Below are the code and all the weights of a small trained network. Each question names an input and a class and asks about switching units off, where a switched-off unit gives its printed mean instead of its output.

import numpy as np


def w(rows, s, z=0):
    codes = np.array(rows[::2]) - 128.0
    scale = np.full(codes.shape[1], s)
    scale[-1] = z or s
    return codes * scale


def norm(h):
    return h / np.sqrt((h * h).mean(-1, keepdims=True) + 1e-5)


def f(y):
    return y / 2 * (1 + np.tanh(0.7978845608 * (y + 0.044715 * y**3)))


def log_softmax(a):
    a = a - a.max(-1, keepdims=True)
    return a - np.log(np.exp(a).sum(-1, keepdims=True))


def net(x, mask):
    res = np.array(x, float).reshape(1, 5) / 4 @ E
    u = 0
    for l in range(2):
        y = f(norm(res) @ A[l][:, :-1].T + A[l][:, -1])
        res = res + np.where(mask[u : u + 16], y, B[l][:, -1]) @ B[l][:, :-1]
        u += 16
    return log_softmax(norm(res)[-1] @ U[:, :-1].T + U[:, -1])


A, B = {}, {}
E = w([
[155,85,202],'x0',
[1,71,123],'x1',
[128,127,128],'x2',
[94,189,164],'x3',
[128,127,128],'x4',
],0.0064)
A[0] = w([
[89,229,201,67],'0.n0',
[150,72,62,107],'0.n1',
[90,201,172,112],'0.n2',
[178,146,112,125],'0.n3',
[168,25,131,111],'0.n4',
[153,97,103,123],'0.n5',
[57,94,146,125],'0.n6',
[186,211,197,150],'0.n7',
[195,141,108,119],'0.n8',
[130,199,75,113],'0.n9',
[160,60,192,89],'0.n10',
[108,179,41,94],'0.n11',
[144,95,251,63],'0.n12',
[127,137,118,150],'0.n13',
[115,74,226,3],'0.n14',
[125,161,235,87],'0.n15',
],0.013,0.0046)
B[0] = w([
[237,29,3,188],'0.n0',
[119,101,52,169],'0.n1',
[216,24,65,173],'0.n2',
[116,116,166,171],'0.n3',
[111,123,66,203],'0.n4',
[102,64,102,143],'0.n5',
[146,104,205,210],'0.n6',
[173,174,164,254],'0.n7',
[198,86,167,188],'0.n8',
[139,182,120,188],'0.n9',
[118,221,22,184],'0.n10',
[93,254,121,190],'0.n11',
[79,234,108,193],'0.n12',
[135,140,150,140],'0.n13',
[125,180,137,166],'0.n14',
[101,153,31,176],'0.n15',
],0.0075,0.0056)
A[1] = w([
[113,163,82,143],'1.n0',
[60,90,215,134],'1.n1',
[171,211,133,196],'1.n2',
[102,47,117,254],'1.n3',
[182,198,166,134],'1.n4',
[216,143,226,83],'1.n5',
[45,112,135,164],'1.n6',
[115,99,127,107],'1.n7',
[229,109,198,109],'1.n8',
[150,248,124,165],'1.n9',
[177,45,35,78],'1.n10',
[136,151,143,147],'1.n11',
[183,205,181,174],'1.n12',
[156,211,136,185],'1.n13',
[158,53,75,145],'1.n14',
[153,83,68,85],'1.n15',
],0.011,0.0049)
B[1] = w([
[99,85,121,177],'1.n0',
[176,105,254,166],'1.n1',
[41,97,134,243],'1.n2',
[195,170,180,207],'1.n3',
[106,151,160,197],'1.n4',
[143,139,189,172],'1.n5',
[165,46,157,182],'1.n6',
[158,137,147,124],'1.n7',
[192,115,172,181],'1.n8',
[57,84,94,254],'1.n9',
[182,177,82,188],'1.n10',
[117,90,159,141],'1.n11',
[106,63,160,216],'1.n12',
[95,61,128,225],'1.n13',
[166,236,132,178],'1.n14',
[191,188,128,151],'1.n15',
],0.0075,0.0066)
U = w([
[168,79,250,195],'0',
[41,125,96,201],'1',
[238,177,69,3],'2',
],0.014,0.0019)

Each question gives the input, the list of numbers given to net, and the class t.
The units are the neurons (one row each of A and B). Each row of codes is followed by its name. A weight is (code - 128) times the scale printed after its matrix; where a second scale follows, it is the last column's (A, B and U).
mask holds one flag per neuron, layer by layer. A switched-off neuron (its flag False) gives its mean, the last column of its row in B, instead of its output. The means were averaged over made-up inputs and are rounded, as every weight is.
A unit's drop is (log p(t) with every unit on - log p(t) with that unit switched off) / (log p(t) with every unit on - log p(t) with every unit switched off).
The circuit of an input: a set's keep is (log p(t) with only the set's units on - log p(t) with every unit switched off) / (log p(t) with every unit on - log p(t) with every unit switched off). Starting from the 12 units with the biggest drops (on a tie, the unit counted first), units are removed one at a time, each time the one whose removal leaves the highest keep (on an exact tie, the one counted first), for as long as the keep stays at least 0.8.
circuit, biggest first: the units of the circuit, biggest drop first
top k neurons: the k neurons with the biggest drops, biggest first
top k neurons in layer l: the k neurons of layer l with the biggest drops, biggest first
drop of u: that unit's drop, to one decimal
input [0,4,6,3,-8], class 0: circuit, biggest first	0.n6
input [-2,5,-7,4,4], class 0: top 2 neurons	0.n6, 0.n10
input [-5,5,6,3,2], class 0: top 2 neurons	0.n10, 0.n6
input [-1,1,2,1,-3], class 0: top 3 neurons in layer 0	0.n10, 0.n6, 0.n15
input [-7,-5,-4,-6,-5], class 1: top 2 neurons	0.n11, 0.n0
input [-8,-8,6,-8,5], class 0: top 2 neurons in layer 0	0.n8, 0.n10
input [-1,-1,-6,-1,0], class 0: top 2 neurons	0.n8, 0.n10
input [5,6,-1,7,-3], class 2: top 2 neurons in layer 0	0.n0, 0.n2
input [3,-2,-4,4,-7], class 2: top 3 neurons in layer 0	0.n0, 0.n2, 0.n11
input [-2,2,-7,-4,-7], class 2: drop of 0.n1	0.1
input [-2,5,-3,8,-5], class 2: drop of 0.n0	0.3
input [-1,4,-4,5,-7], class 2: drop of 0.n0	0.2
input [7,-6,-6,1,-1], class 1: top 2 neurons in layer 1	1.n9, 1.n2
input [4,-1,-3,3,-4], class 1: circuit, biggest first	0.n12
